Below are the code and all the weights of a small trained network. Each question names an input and a class and asks about switching units off, where a switched-off unit gives its printed mean instead of its output.

import numpy as np


def w(rows, s, z=0):
    codes = np.array(rows[::2]) - 128.0
    scale = np.full(codes.shape[1], s)
    scale[-1] = z or s
    return codes * scale


def f(y):
    return y / 2 * (1 + np.tanh(0.7978845608 * (y + 0.044715 * y**3)))


def log_softmax(a):
    a = a - a.max(-1, keepdims=True)
    return a - np.log(np.exp(a).sum(-1, keepdims=True))


def net(x, mask):
    res = np.array(x, float).reshape(1, 7) / 4 @ E
    y = f(res @ A[0][:, :-1].T + A[0][:, -1])
    res = res + np.where(mask, y, B[0][:, -1]) @ B[0][:, :-1]
    return log_softmax(res[-1] @ U[:, :-1].T + U[:, -1])


A, B = {}, {}
E = w([
[154,254,110,99,111,119,122,185,87,111,85,172],'x0',
[214,172,166,135,118,46,45,138,134,84,209,190],'x1',
[105,140,212,97,93,90,93,85,68,129,95,70],'x2',
[52,184,145,171,115,97,90,37,119,126,168,125],'x3',
[97,138,59,189,148,165,83,127,142,71,108,142],'x4',
[107,90,137,63,140,173,181,130,184,206,148,160],'x5',
[131,153,91,156,32,153,70,99,60,170,111,175],'x6',
],0.012)
A[0] = w([
[117,96,43,164,131,170,114,209,108,121,62,111,217],'neuron 1',
[103,52,193,141,129,113,100,28,105,118,169,2,194],'neuron 2',
[128,160,122,123,81,176,92,103,86,190,69,154,251],'neuron 3',
[141,163,71,226,209,200,137,174,181,90,192,116,229],'neuron 4',
[142,114,95,79,50,200,144,147,107,179,98,243,131],'neuron 5',
[113,140,40,177,136,169,117,171,143,78,83,134,180],'neuron 6',
],0.0063,0.0027)
B[0] = w([
[229,57,50,145,121,97,175,119,89,86,29,89,201],'neuron 1',
[142,87,244,176,127,254,93,133,80,110,139,96,245],'neuron 2',
[96,183,117,154,12,101,175,146,73,191,120,106,182],'neuron 3',
[136,90,99,106,188,102,176,50,147,67,151,188,226],'neuron 4',
[137,134,25,52,53,207,132,210,53,184,197,151,194],'neuron 5',
[144,159,22,184,159,77,168,76,108,76,72,123,195],'neuron 6',
],0.0076,0.012)
U = w([
[146,77,186,22,186,129,204,199,185,173,109,84,252],'0',
[95,106,165,192,115,181,64,76,97,130,112,70,111],'1',
[143,99,73,141,82,127,136,159,115,176,75,117,54],'2',
[72,68,97,138,149,140,123,75,198,133,163,151,72],'3',
[176,191,156,162,108,33,9,146,120,78,171,197,241],'4',
[147,129,80,148,186,99,152,105,141,68,79,131,47],'5',
[18,207,141,148,86,106,131,80,118,158,75,64,134],'6',
[118,164,103,83,104,158,129,159,122,183,176,171,58],'7',
],0.012,0.0035)

Each question gives the input, the list of numbers given to net, and the class t.
The units are the neurons (one row each of A and B). Each row of codes is followed by its name. A weight is (code - 128) times the scale printed after its matrix; where a second scale follows, it is the last column's (A, B and U).
mask holds one flag per neuron, in row order. A switched-off neuron (its flag False) gives its mean, the last column of its row in B, instead of its output. The means were averaged over made-up inputs and are rounded, as every weight is.
A unit's drop is (log p(t) with every unit on - log p(t) with that unit switched off) / (log p(t) with every unit on - log p(t) with every unit switched off).
The circuit of an input: a set's keep is (log p(t) with only the set's units on - log p(t) with every unit switched off) / (log p(t) with every unit on - log p(t) with every unit switched off). Starting from all 6 units, units are removed one at a time, each time the one whose removal leaves the highest keep (on an exact tie, the one counted first), for as long as the keep stays at least 0.8.
units of the circuit, in order: the units of the circuit, biggest drop first
top k neurons: the k neurons with the biggest drops, biggest first
drop when u is switched off: that unit's drop, to one decimal
input [4,-5,-7,2,1,-8,5], class 5: units of the circuit, in order => neuron 6
input [4,-2,7,-3,-3,4,6], class 7: top 2 neurons => neuron 5; neuron 1
input [3,2,2,2,-4,2,4], class 7: top 3 neurons => neuron 5; neuron 6; neuron 1
input [6,5,-5,-7,3,4,4], class 2: top 3 neurons => neuron 1; neuron 5; neuron 6
input [-1,0,0,0,0,1,2], class 7: units of the circuit, in order => neuron 1; neuron 6
input [6,5,-5,-7,8,5,4], class 2: top 2 neurons => neuron 5; neuron 1
input [7,-1,-7,6,5,4,7], class 2: top 3 neurons => neuron 6; neuron 1; neuron 5
input [-1,4,-8,-3,6,5,2], class 5: top 2 neurons => neuron 4; neuron 6
input [6,-7,-6,6,7,2,4], class 5: top 4 neurons => neuron 6; neuron 4; neuron 1; neuron 2
input [2,-8,3,2,3,4,7], class 2: top 2 neurons => neuron 5; neuron 1
input [2,-7,-8,-2,-8,8,8], class 7: top 2 neurons => neuron 5; neuron 6
input [6,-5,-6,8,7,-7,3], class 5: drop when neuron 3 is switched off => 0.0
input [7,3,6,7,5,5,6], class 6: drop when neuron 3 is switched off => 0.9
input [-2,4,-8,6,4,-8,-5], class 5: drop when neuron 4 is switched off => 0.2
input [2,-3,-4,-3,-6,7,4], class 7: units of the circuit, in order => neuron 5
input [0,0,-6,6,7,6,7], class 2: drop when neuron 5 is switched off => 0.6
